Here is a tiny trained network, its code and every weight. The questions are about switching its units off for an input and a target symbol, where a switched-off unit gives its printed mean instead of its output.

import numpy as np


def w(rows, s, z=0):
    codes = np.array(rows[::2]) - 128.0
    scale = np.full(codes.shape[1], s)
    scale[-1] = z or s
    return codes * scale


def norm(h):
    return h / np.sqrt((h * h).mean(-1, keepdims=True) + 1e-5)


def f(y):
    return np.maximum(y, 0)


def softmax(a):
    e = np.exp(a - a.max(-1, keepdims=True))
    return e / e.sum(-1, keepdims=True)


def log_softmax(a):
    a = a - a.max(-1, keepdims=True)
    return a - np.log(np.exp(a).sum(-1, keepdims=True))


def net(x, mask):
    ids = ['βεζθλμω'.index(c) for c in x.split()]
    T = len(ids)
    res = E[ids] + P[:T]
    u = 0
    for l in range(2):
        r = norm(res)
        for j in range(2):
            rows = slice(3 * j, 3 * j + 3)
            q, k, v = (r @ M[l][rows].T for M in (Q, K, V))
            z = softmax(np.where(np.tri(T) > 0, q @ k.T / 3**0.5, -1e9)) @ v
            o = O[l][rows]
            res = res + np.where(mask[u + j], z, o[:, -1]) @ o[:, :-1]
        u += 2
        y = f(norm(res) @ A[l][:, :-1].T + A[l][:, -1])
        res = res + np.where(mask[u : u + 8], y, B[l][:, -1]) @ B[l][:, :-1]
        u += 8
    return log_softmax(norm(res)[-1] @ U[:, :-1].T + U[:, -1])


Q, K, V, O, A, B = {}, {}, {}, {}, {}, {}
E = w([
[152,86,249],'β',
[140,186,76],'ε',
[96,84,109],'ζ',
[91,139,163],'θ',
[106,159,112],'λ',
[122,193,75],'μ',
[149,87,134],'ω',
],0.016)
P = w([
[253,145,164],'0',
[106,168,170],'1',
[83,164,141],'2',
[135,163,180],'3',
[120,159,147],'4',
[46,170,55],'5',
[27,179,44],'6',
[18,186,39],'7',
[144,150,181],'8',
[147,147,183],'9',
[141,154,152],'10',
[88,168,99],'11',
],0.004)
Q[0] = w([
[83,227,152],'0.h0',
[152,101,98],'0.h0',
[254,112,82],'0.h0',
[123,203,147],'0.h1',
[125,107,158],'0.h1',
[94,105,167],'0.h1',
],0.0091)
K[0] = w([
[10,198,141],'0.h0',
[159,90,141],'0.h0',
[159,137,127],'0.h0',
[130,147,114],'0.h1',
[123,197,118],'0.h1',
[170,142,107],'0.h1',
],0.012)
V[0] = w([
[93,94,2],'0.h0',
[99,108,133],'0.h0',
[184,103,121],'0.h0',
[101,197,167],'0.h1',
[80,130,203],'0.h1',
[155,53,76],'0.h1',
],0.0082)
O[0] = w([
[155,89,117,38],'0.h0',
[207,239,53,150],'0.h0',
[125,79,146,13],'0.h0',
[101,222,78,239],'0.h1',
[91,38,89,211],'0.h1',
[203,252,166,3],'0.h1',
],0.0042,0.0025)
A[0] = w([
[110,157,14,188],'0.n0',
[7,130,122,167],'0.n1',
[155,240,61,117],'0.n2',
[88,168,117,24],'0.n3',
[228,68,154,222],'0.n4',
[91,157,195,182],'0.n5',
[108,132,113,12],'0.n6',
[21,78,255,229],'0.n7',
],0.0066,0.0011)
B[0] = w([
[116,96,154,219],'0.n0',
[59,96,214,251],'0.n1',
[154,145,119,213],'0.n2',
[166,77,179,178],'0.n3',
[182,165,7,167],'0.n4',
[21,124,73,186],'0.n5',
[189,107,253,137],'0.n6',
[53,167,16,254],'0.n7',
],0.0053,0.0054)
Q[1] = w([
[25,89,152],'1.h0',
[149,166,75],'1.h0',
[133,101,158],'1.h0',
[143,175,182],'1.h1',
[36,146,102],'1.h1',
[134,151,10],'1.h1',
],0.014)
K[1] = w([
[131,104,210],'1.h0',
[206,203,63],'1.h0',
[114,185,111],'1.h0',
[2,103,187],'1.h1',
[135,142,203],'1.h1',
[254,109,116],'1.h1',
],0.0089)
V[1] = w([
[61,200,112],'1.h0',
[97,83,173],'1.h0',
[130,162,149],'1.h0',
[90,134,76],'1.h1',
[250,132,99],'1.h1',
[186,101,123],'1.h1',
],0.013)
O[1] = w([
[139,220,110,254],'1.h0',
[151,92,60,160],'1.h0',
[246,124,250,134],'1.h0',
[154,3,123,184],'1.h1',
[63,108,184,9],'1.h1',
[63,130,169,59],'1.h1',
],0.005,0.0067)
A[1] = w([
[134,254,152,219],'1.n0',
[185,93,122,201],'1.n1',
[116,132,17,167],'1.n2',
[102,44,126,119],'1.n3',
[222,96,164,174],'1.n4',
[158,96,130,67],'1.n5',
[180,119,202,254],'1.n6',
[100,88,62,175],'1.n7',
],0.0095,0.0028)
B[1] = w([
[210,160,162,214],'1.n0',
[43,75,41,151],'1.n1',
[157,125,151,255],'1.n2',
[242,96,217,153],'1.n3',
[1,121,125,141],'1.n4',
[242,124,59,130],'1.n5',
[9,146,96,139],'1.n6',
[133,84,189,206],'1.n7',
],0.0061,0.0084)
U = w([
[114,69,14,121],'β',
[132,167,174,99],'ε',
[87,48,110,68],'ζ',
[2,156,88,219],'θ',
[184,124,53,69],'λ',
[110,148,160,39],'μ',
[122,74,172,247],'ω',
],0.0092,0.0015)

Each question gives the input, a string of symbols that net reads in full, and the target symbol t.
The units are the heads (3 rows each of Q, K, V and O) and the neurons (one row each of A and B). Each row of codes is followed by its name. A weight is (code - 128) times the scale printed after its matrix; where a second scale follows, it is the last column's (O, A, B and U).
mask holds one flag per unit, layer by layer, with each layer's heads first. A switched-off unit (its flag False) gives its mean, the last column of its rows in O or B, instead of its output. The means were averaged over made-up inputs and are rounded, as every weight is.
A unit's drop is (log p(t) with every unit on - log p(t) with that unit switched off) / (log p(t) with every unit on - log p(t) with every unit switched off).
The circuit of an input: a set's keep is (log p(t) with only the set's units on - log p(t) with every unit switched off) / (log p(t) with every unit on - log p(t) with every unit switched off). Starting from the 12 units with the biggest drops (on a tie, the unit counted first), units are removed one at a time, each time the one whose removal leaves the highest keep (on an exact tie, the one counted first), for as long as the keep stays at least 0.8.
units of the circuit, in order: the units of the circuit, biggest drop first
top k neurons: the k neurons with the biggest drops, biggest first
k most important neurons of layer l: the k neurons of layer l with the biggest drops, biggest first
drop when u is switched off: that unit's drop, to one decimal
input μ λ ε ω β ζ θ ζ λ ζ λ ζ, target ω: units of the circuit, in order -> (1.n3; 1.n7; 0.n1)
input ε λ ω ω θ ζ ε, target ε: most important neuron of layer 0 -> (0.n7)
input θ ζ ω λ μ θ ω, target ω: top 2 neurons -> (0.n1; 1.n3)
input ω ω θ ε β θ β, target θ: top 3 neurons -> (0.n5; 0.n1; 0.n3)
input ω λ θ θ λ λ μ ε ω ζ, target θ: units of the circuit, in order -> (1.h1; 0.h1)
input ω θ β ε ω ω λ β θ θ, target θ: top 2 neurons -> (0.n7; 0.n5)
input ε ε θ β θ θ ε θ θ θ μ, target ε: top 3 neurons -> (0.n7; 1.n0; 0.n5)
input θ ζ θ θ ε λ θ λ, target λ: units of the circuit, in order -> (1.h1; 0.n7)
input ε μ ε θ ε θ ε β ε, target ε: top 2 neurons -> (0.n7; 1.n0)
input β θ β μ μ θ θ ω θ θ, target θ: 2 most important neurons of layer 0 -> (0.n7; 0.n1)
input β λ ε θ ζ ω β θ λ, target β: top 2 neurons -> (0.n7; 1.n1)
input β θ θ ω ω λ, target λ: top 3 neurons -> (0.n7; 0.n5; 0.n2)
input ε θ μ, target ε: top 2 neurons -> (1.n0; 0.n7)
input ω θ θ β ε ω, target θ: top neuron -> (0.n7)
input ω θ θ ε λ ω ω, target θ: drop when 1.n3 is switched off -> -0.1
input λ θ ζ β β, target λ: drop when 0.n3 is switched off -> 0.2
input θ β θ λ ω θ, target β: drop when 0.h1 is switched off -> 0.5
